Below is a small trained network, with its code and all its weights. Each question gives an input and a class and asks what happens when units are switched off, that is, made to give their printed mean instead of their output.

import numpy as np


def w(rows, s, z=0):
    codes = np.array(rows[::2]) - 128.0
    scale = np.full(codes.shape[1], s)
    scale[-1] = z or s
    return codes * scale


def f(y):
    return np.maximum(y, 0)


def log_softmax(a):
    a = a - a.max(-1, keepdims=True)
    return a - np.log(np.exp(a).sum(-1, keepdims=True))


def net(x, mask):
    res = np.array(x, float).reshape(1, 7) / 4 @ E
    y = f(res @ A[0][:, :-1].T + A[0][:, -1])
    res = res + np.where(mask, y, B[0][:, -1]) @ B[0][:, :-1]
    return log_softmax(res[-1] @ U[:, :-1].T + U[:, -1])


A, B = {}, {}
E = w([
[102,146,75,139,165,122,124,171],'x0',
[80,156,12,2,51,125,158,73],'x1',
[192,55,41,196,132,188,66,84],'x2',
[141,137,138,168,91,119,144,126],'x3',
[58,130,153,106,60,246,36,172],'x4',
[127,132,128,134,129,132,129,126],'x5',
[121,159,110,207,115,137,169,142],'x6',
],0.0087)
A[0] = w([
[98,114,129,124,178,46,187,94,66],'neuron 0',
[202,88,95,123,172,56,184,95,78],'neuron 1',
[192,113,87,130,203,77,125,47,150],'neuron 2',
[82,170,59,113,64,153,200,107,192],'neuron 3',
[100,192,77,84,73,108,154,97,160],'neuron 4',
[233,64,31,162,99,189,53,60,78],'neuron 5',
[85,135,73,84,89,102,151,86,114],'neuron 6',
[123,116,226,209,211,83,84,214,172],'neuron 7',
[145,35,36,159,134,145,51,135,119],'neuron 8',
[152,21,65,156,129,160,136,138,37],'neuron 9',
[137,90,117,148,206,81,167,64,51],'neuron 10',
[99,126,20,69,96,151,186,71,18],'neuron 11',
[108,188,31,95,79,125,136,10,63],'neuron 12',
[32,186,227,70,106,67,170,206,195],'neuron 13',
[100,166,106,95,148,105,75,71,2],'neuron 14',
[9,86,136,140,88,217,47,150,76],'neuron 15',
[85,152,170,131,43,217,2,162,92],'neuron 16',
],0.0067,0.0018)
B[0] = w([
[38,192,117,161,35,52,173,104,201],'neuron 0',
[51,173,52,176,81,18,94,100,220],'neuron 1',
[24,178,82,175,59,67,145,128,216],'neuron 2',
[166,69,141,140,182,181,56,202,215],'neuron 3',
[210,54,210,123,167,183,22,169,217],'neuron 4',
[187,224,152,18,113,240,240,164,254],'neuron 5',
[183,2,211,145,144,113,104,124,208],'neuron 6',
[190,18,217,101,190,97,46,230,248],'neuron 7',
[156,202,136,82,154,196,211,123,219],'neuron 8',
[147,148,126,35,166,226,161,213,186],'neuron 9',
[26,114,85,207,135,125,68,74,193],'neuron 10',
[140,81,156,135,155,91,55,138,231],'neuron 11',
[147,63,119,175,213,137,55,154,234],'neuron 12',
[150,197,21,35,166,239,252,169,254],'neuron 13',
[131,117,157,134,150,107,125,155,158],'neuron 14',
[90,205,115,229,30,47,1,8,226],'neuron 15',
[22,169,77,168,108,47,77,107,238],'neuron 16',
],0.0052,0.0084)
U = w([
[191,5,153,126,158,115,89,156,55],'0',
[70,165,75,146,76,68,116,85,30],'1',
[169,161,104,60,124,160,196,147,255],'2',
],0.012,0.0028)

Each question gives the input, the list of numbers given to net, and the class t.
The units are the neurons (one row each of A and B). Each row of codes is followed by its name. A weight is (code - 128) times the scale printed after its matrix; where a second scale follows, it is the last column's (A, B and U).
mask holds one flag per neuron, in row order. A switched-off neuron (its flag False) gives its mean, the last column of its row in B, instead of its output. The means were averaged over made-up inputs and are rounded, as every weight is.
A unit's drop is (log p(t) with every unit on - log p(t) with that unit switched off) / (log p(t) with every unit on - log p(t) with every unit switched off).
The circuit of an input: a set's keep is (log p(t) with only the set's units on - log p(t) with every unit switched off) / (log p(t) with every unit on - log p(t) with every unit switched off). Starting from the 12 units with the biggest drops (on a tie, the unit counted first), units are removed one at a time, each time the one whose removal leaves the highest keep (on an exact tie, the one counted first), for as long as the keep stays at least 0.8.
units of the circuit, in order: the units of the circuit, biggest drop first
top k neurons: the k neurons with the biggest drops, biggest first
drop of u: that unit's drop, to one decimal
input [8,2,8,1,-4,0,1], class 2: units of the circuit, in order : neuron 5
input [-1,-6,8,1,6,7,-5], class 2: units of the circuit, in order : neuron 5; neuron 8
input [-8,-4,1,-7,6,-1,4], class 1: top 2 neurons : neuron 16; neuron 15
input [-4,6,2,5,6,7,7], class 0: top 2 neurons : neuron 3; neuron 4
input [0,6,5,7,-4,-5,-5], class 0: top 4 neurons : neuron 12; neuron 13; neuron 11; neuron 6
input [-3,-5,7,-6,8,-4,8], class 1: top 2 neurons : neuron 15; neuron 16
input [8,-5,7,-5,-4,5,-2], class 2: top 2 neurons : neuron 5; neuron 8
input [3,-5,-3,-2,7,0,8], class 1: top 2 neurons : neuron 15; neuron 16
input [-6,4,-2,1,-5,3,-5], class 1: top 4 neurons : neuron 7; neuron 1; neuron 0; neuron 2
input [-6,0,-8,7,-8,-7,-8], class 1: top 2 neurons : neuron 1; neuron 0
input [-6,-6,-4,-3,7,-5,-5], class 1: top 3 neurons : neuron 16; neuron 15; neuron 4
input [-3,0,2,-4,-1,-6,-5], class 2: top 3 neurons : neuron 15; neuron 7; neuron 16
input [-1,-4,1,6,6,4,-3], class 1: drop of neuron 15 : 0.2
input [1,5,-1,-4,-7,4,-8], class 1: units of the circuit, in order : neuron 1
input [-3,-2,3,2,0,-5,-4], class 2: drop of neuron 6 : 0.1
input [8,-3,5,6,-4,-7,8], class 2: drop of neuron 8 : 0.2
input [-5,5,-2,-3,4,0,4], class 0: drop of neuron 4 : 0.1
input [3,-5,7,-1,-1,5,-1], class 2: top 2 neurons : neuron 5; neuron 8
